Here is a tiny trained network, its code and every weight. The questions are about switching its units off for an input and a class, where a switched-off unit gives its printed mean instead of its output.

import numpy as np


def w(rows, s, z=0):
    codes = np.array(rows[::2]) - 128.0
    scale = np.full(codes.shape[1], s)
    scale[-1] = z or s
    return codes * scale


def f(y):
    return y / 2 * (1 + np.tanh(0.7978845608 * (y + 0.044715 * y**3)))


def log_softmax(a):
    a = a - a.max(-1, keepdims=True)
    return a - np.log(np.exp(a).sum(-1, keepdims=True))


def net(x, mask):
    res = np.array(x, float).reshape(1, 4) / 4 @ E
    y = f(res @ A[0][:, :-1].T + A[0][:, -1])
    res = res + np.where(mask, y, B[0][:, -1]) @ B[0][:, :-1]
    return log_softmax(res[-1] @ U[:, :-1].T + U[:, -1])


A, B = {}, {}
E = w([
[127,166,139,205,69,123,30,189],'x0',
[105,116,249,74,121,120,57,81],'x1',
[162,48,101,60,131,136,156,159],'x2',
[29,78,121,152,186,172,141,188],'x3',
],0.013)
A[0] = w([
[190,227,42,148,74,93,134,113,145],'N1',
[152,125,79,92,155,91,195,143,169],'N2',
[113,190,163,171,118,134,99,117,42],'N3',
[88,49,120,90,213,158,248,107,179],'N4',
[146,160,222,146,90,127,78,101,252],'N5',
[122,93,121,147,180,134,126,151,136],'N6',
[40,163,162,154,185,119,104,109,46],'N7',
[163,122,187,92,85,36,88,70,78],'N8',
[76,94,145,97,126,177,142,215,69],'N9',
[80,148,136,87,180,155,205,133,83],'N10',
[187,113,215,31,108,86,75,46,128],'N11',
[5,146,167,146,144,159,83,168,199],'N12',
[130,105,97,178,74,134,62,175,204],'N13',
[95,39,72,114,149,103,160,175,221],'N14',
],0.011,0.0037)
B[0] = w([
[159,190,129,157,136,101,211,179,223],'N1',
[138,126,156,106,140,178,208,123,189],'N2',
[111,199,81,83,139,161,140,137,176],'N3',
[144,35,103,108,207,169,181,19,251],'N4',
[135,192,131,90,84,158,67,121,226],'N5',
[113,92,152,126,112,93,135,134,159],'N6',
[72,159,130,142,154,97,87,86,170],'N7',
[170,160,161,94,81,128,101,135,212],'N8',
[130,49,131,131,79,131,75,122,178],'N9',
[111,110,137,142,132,147,153,42,182],'N10',
[140,136,208,98,83,107,97,53,245],'N11',
[54,113,109,188,160,113,3,127,210],'N12',
[157,129,138,146,124,108,115,243,199],'N13',
[159,30,157,147,128,90,170,112,209],'N14',
],0.011,0.018)
U = w([
[203,203,224,69,23,134,52,94,194],'0',
[202,248,75,227,94,101,188,203,182],'1',
[10,51,132,183,192,168,94,56,219],'2',
[212,46,86,79,164,206,247,55,93],'3',
[52,213,70,170,115,163,16,171,2],'4',
[144,1,132,182,73,135,45,242,65],'5',
],0.0076,0.0056)

Each question gives the input, the list of numbers given to net, and the class t.
The units are the neurons (one row each of A and B). Each row of codes is followed by its name. A weight is (code - 128) times the scale printed after its matrix; where a second scale follows, it is the last column's (A, B and U).
mask holds one flag per neuron, in row order. A switched-off neuron (its flag False) gives its mean, the last column of its row in B, instead of its output. The means were averaged over made-up inputs and are rounded, as every weight is.
A unit's drop is (log p(t) with every unit on - log p(t) with that unit switched off) / (log p(t) with every unit on - log p(t) with every unit switched off).
The circuit of an input: a set's keep is (log p(t) with only the set's units on - log p(t) with every unit switched off) / (log p(t) with every unit on - log p(t) with every unit switched off). Starting from the 12 units with the biggest drops (on a tie, the unit counted first), units are removed one at a time, each time the one whose removal leaves the highest keep (on an exact tie, the one counted first), for as long as the keep stays at least 0.8.
units of the circuit, in order: the units of the circuit, biggest drop first
unit that matters most: the unit with the biggest drop
k most important neurons: the k neurons with the biggest drops, biggest first
drop of u: that unit's drop, to one decimal
input [2,-1,-1,-2], class 1: unit that matters most -> N11
input [1,-5,-7,4], class 4: units of the circuit, in order -> N4, N12
input [1,5,5,3], class 2: 3 most important neurons -> N13, N8, N1
input [-1,5,-5,4], class 4: 2 most important neurons -> N4, N14
input [4,4,3,8], class 5: 3 most important neurons -> N9, N4, N13
input [2,-8,5,-4], class 1: 2 most important neurons -> N4, N1
input [8,8,6,7], class 5: 2 most important neurons -> N9, N13
input [3,6,3,4], class 4: 2 most important neurons -> N4, N12
input [3,-2,5,7], class 5: 3 most important neurons -> N9, N13, N14
input [2,4,-6,7], class 4: drop of N7 -> 0.0
input [8,7,2,8], class 4: drop of N12 -> 0.1
input [-1,-2,-7,-7], class 1: drop of N1 -> 1.1
input [7,8,-5,3], class 4: drop of N12 -> 0.5
input [5,-3,-7,3], class 4: unit that matters most -> N12
